Here is a tiny trained network, its code and every weight. The questions are about switching its units off for an input and a class, where a switched-off unit gives its printed mean instead of its output.

import numpy as np


def w(rows, s, z=0):
    codes = np.array(rows[::2]) - 128.0
    scale = np.full(codes.shape[1], s)
    scale[-1] = z or s
    return codes * scale


def f(y):
    return y / 2 * (1 + np.tanh(0.7978845608 * (y + 0.044715 * y**3)))


def log_softmax(a):
    a = a - a.max(-1, keepdims=True)
    return a - np.log(np.exp(a).sum(-1, keepdims=True))


def net(x, mask):
    res = np.array(x, float).reshape(1, 3) / 4 @ E
    y = f(res @ A[0][:, :-1].T + A[0][:, -1])
    res = res + np.where(mask, y, B[0][:, -1]) @ B[0][:, :-1]
    return log_softmax(res[-1] @ U[:, :-1].T + U[:, -1])


A, B = {}, {}
E = w([
[172,198,81,139,60,91,189,205,114,193],'x0',
[104,172,78,230,196,158,225,158,208,94],'x1',
[101,52,96,172,73,41,200,111,66,1],'x2',
],0.0092)
A[0] = w([
[85,95,165,96,184,186,89,94,174,62,172],'neuron 1',
[192,163,134,155,68,123,142,130,126,125,33],'neuron 2',
[118,93,67,129,110,102,151,96,23,98,99],'neuron 3',
[155,51,95,98,109,115,165,194,110,84,146],'neuron 4',
[164,165,62,75,64,111,193,179,126,163,183],'neuron 5',
[143,75,110,139,117,64,183,134,68,1,175],'neuron 6',
[130,54,81,239,187,186,203,133,161,115,125],'neuron 7',
[92,186,110,168,164,226,206,142,152,125,99],'neuron 8',
[191,82,151,27,107,98,151,120,147,120,5],'neuron 9',
[85,73,131,102,169,195,99,50,187,49,215],'neuron 10',
[138,109,182,67,40,139,76,129,21,165,94],'neuron 11',
[177,146,81,56,176,162,100,132,147,142,26],'neuron 12',
[89,66,41,110,118,76,149,142,98,95,1],'neuron 13',
[161,195,104,99,101,81,155,204,146,141,130],'neuron 14',
[159,205,151,72,146,179,65,124,190,185,202],'neuron 15',
[141,78,113,52,93,124,90,77,84,150,117],'neuron 16',
],0.0092,0.0031)
B[0] = w([
[74,185,92,64,89,85,56,191,164,209,207],'neuron 1',
[77,114,124,83,140,153,122,144,186,152,141],'neuron 2',
[119,107,156,124,176,203,119,154,129,12,186],'neuron 3',
[115,122,174,111,135,164,105,159,127,82,172],'neuron 4',
[91,117,84,76,50,71,83,214,186,158,195],'neuron 5',
[129,130,207,113,124,113,50,159,104,64,242],'neuron 6',
[183,245,99,143,164,116,151,80,115,110,219],'neuron 7',
[201,192,119,156,135,152,170,166,134,33,208],'neuron 8',
[174,137,111,183,222,103,160,31,171,126,152],'neuron 9',
[93,171,50,84,57,115,106,199,205,96,221],'neuron 10',
[203,231,97,187,141,83,226,139,151,127,219],'neuron 11',
[169,33,184,173,125,190,138,116,114,97,167],'neuron 12',
[122,57,221,152,147,134,118,174,124,98,174],'neuron 13',
[104,117,127,71,62,107,59,141,201,167,181],'neuron 14',
[113,107,254,106,144,186,93,173,70,4,254],'neuron 15',
[162,208,104,155,122,54,202,140,198,75,194],'neuron 16',
],0.0079,0.013)
U = w([
[67,135,79,53,49,84,61,165,199,132,137],'0',
[223,210,128,192,180,84,182,93,139,94,121],'1',
[126,75,254,117,174,181,79,136,91,78,108],'2',
[120,153,125,97,89,106,85,137,104,108,167],'3',
[105,21,48,186,168,143,114,66,125,182,3],'4',
[59,41,127,217,159,129,180,71,49,222,3],'5',
[84,91,75,175,220,112,130,19,68,194,3],'6',
],0.0086,0.0044)

Each question gives the input, the list of numbers given to net, and the class t.
The units are the neurons (one row each of A and B). Each row of codes is followed by its name. A weight is (code - 128) times the scale printed after its matrix; where a second scale follows, it is the last column's (A, B and U).
mask holds one flag per neuron, in row order. A switched-off neuron (its flag False) gives its mean, the last column of its row in B, instead of its output. The means were averaged over made-up inputs and are rounded, as every weight is.
A unit's drop is (log p(t) with every unit on - log p(t) with that unit switched off) / (log p(t) with every unit on - log p(t) with every unit switched off).
The circuit of an input: a set's keep is (log p(t) with only the set's units on - log p(t) with every unit switched off) / (log p(t) with every unit on - log p(t) with every unit switched off). Starting from the 12 units with the biggest drops (on a tie, the unit counted first), units are removed one at a time, each time the one whose removal leaves the highest keep (on an exact tie, the one counted first), for as long as the keep stays at least 0.8.
units of the circuit, in order: the units of the circuit, biggest drop first
unit that matters most: the unit with the biggest drop
k most important neurons: the k neurons with the biggest drops, biggest first
drop when u is switched off: that unit's drop, to one decimal
input [1,4,5], class 2: 2 most important neurons -> neuron 11; neuron 6
input [7,5,7], class 0: units of the circuit, in order -> neuron 5
input [-3,-4,-1], class 1: units of the circuit, in order -> neuron 11; neuron 16
input [4,4,-5], class 2: 3 most important neurons -> neuron 15; neuron 10; neuron 1
input [7,-8,-3], class 1: 2 most important neurons -> neuron 11; neuron 9
input [-8,0,-8], class 0: 3 most important neurons -> neuron 1; neuron 10; neuron 6
input [-7,5,7], class 0: 2 most important neurons -> neuron 10; neuron 1
input [-4,-6,5], class 1: 2 most important neurons -> neuron 11; neuron 16
input [8,0,7], class 0: 2 most important neurons -> neuron 5; neuron 15
input [-3,-4,4], class 1: 4 most important neurons -> neuron 15; neuron 11; neuron 16; neuron 5
input [1,-6,-7], class 2: 4 most important neurons -> neuron 15; neuron 7; neuron 12; neuron 8
input [1,-6,-6], class 1: 3 most important neurons -> neuron 11; neuron 16; neuron 6
input [-7,5,-3], class 0: 2 most important neurons -> neuron 1; neuron 10
input [4,1,2], class 0: 2 most important neurons -> neuron 15; neuron 5
input [-8,0,6], class 0: unit that matters most -> neuron 10
input [6,2,7], class 2: drop when neuron 6 is switched off -> 0.4
input [3,-5,2], class 1: drop when neuron 11 is switched off -> 0.3
input [-6,-1,-4], class 0: drop when neuron 10 is switched off -> 0.2
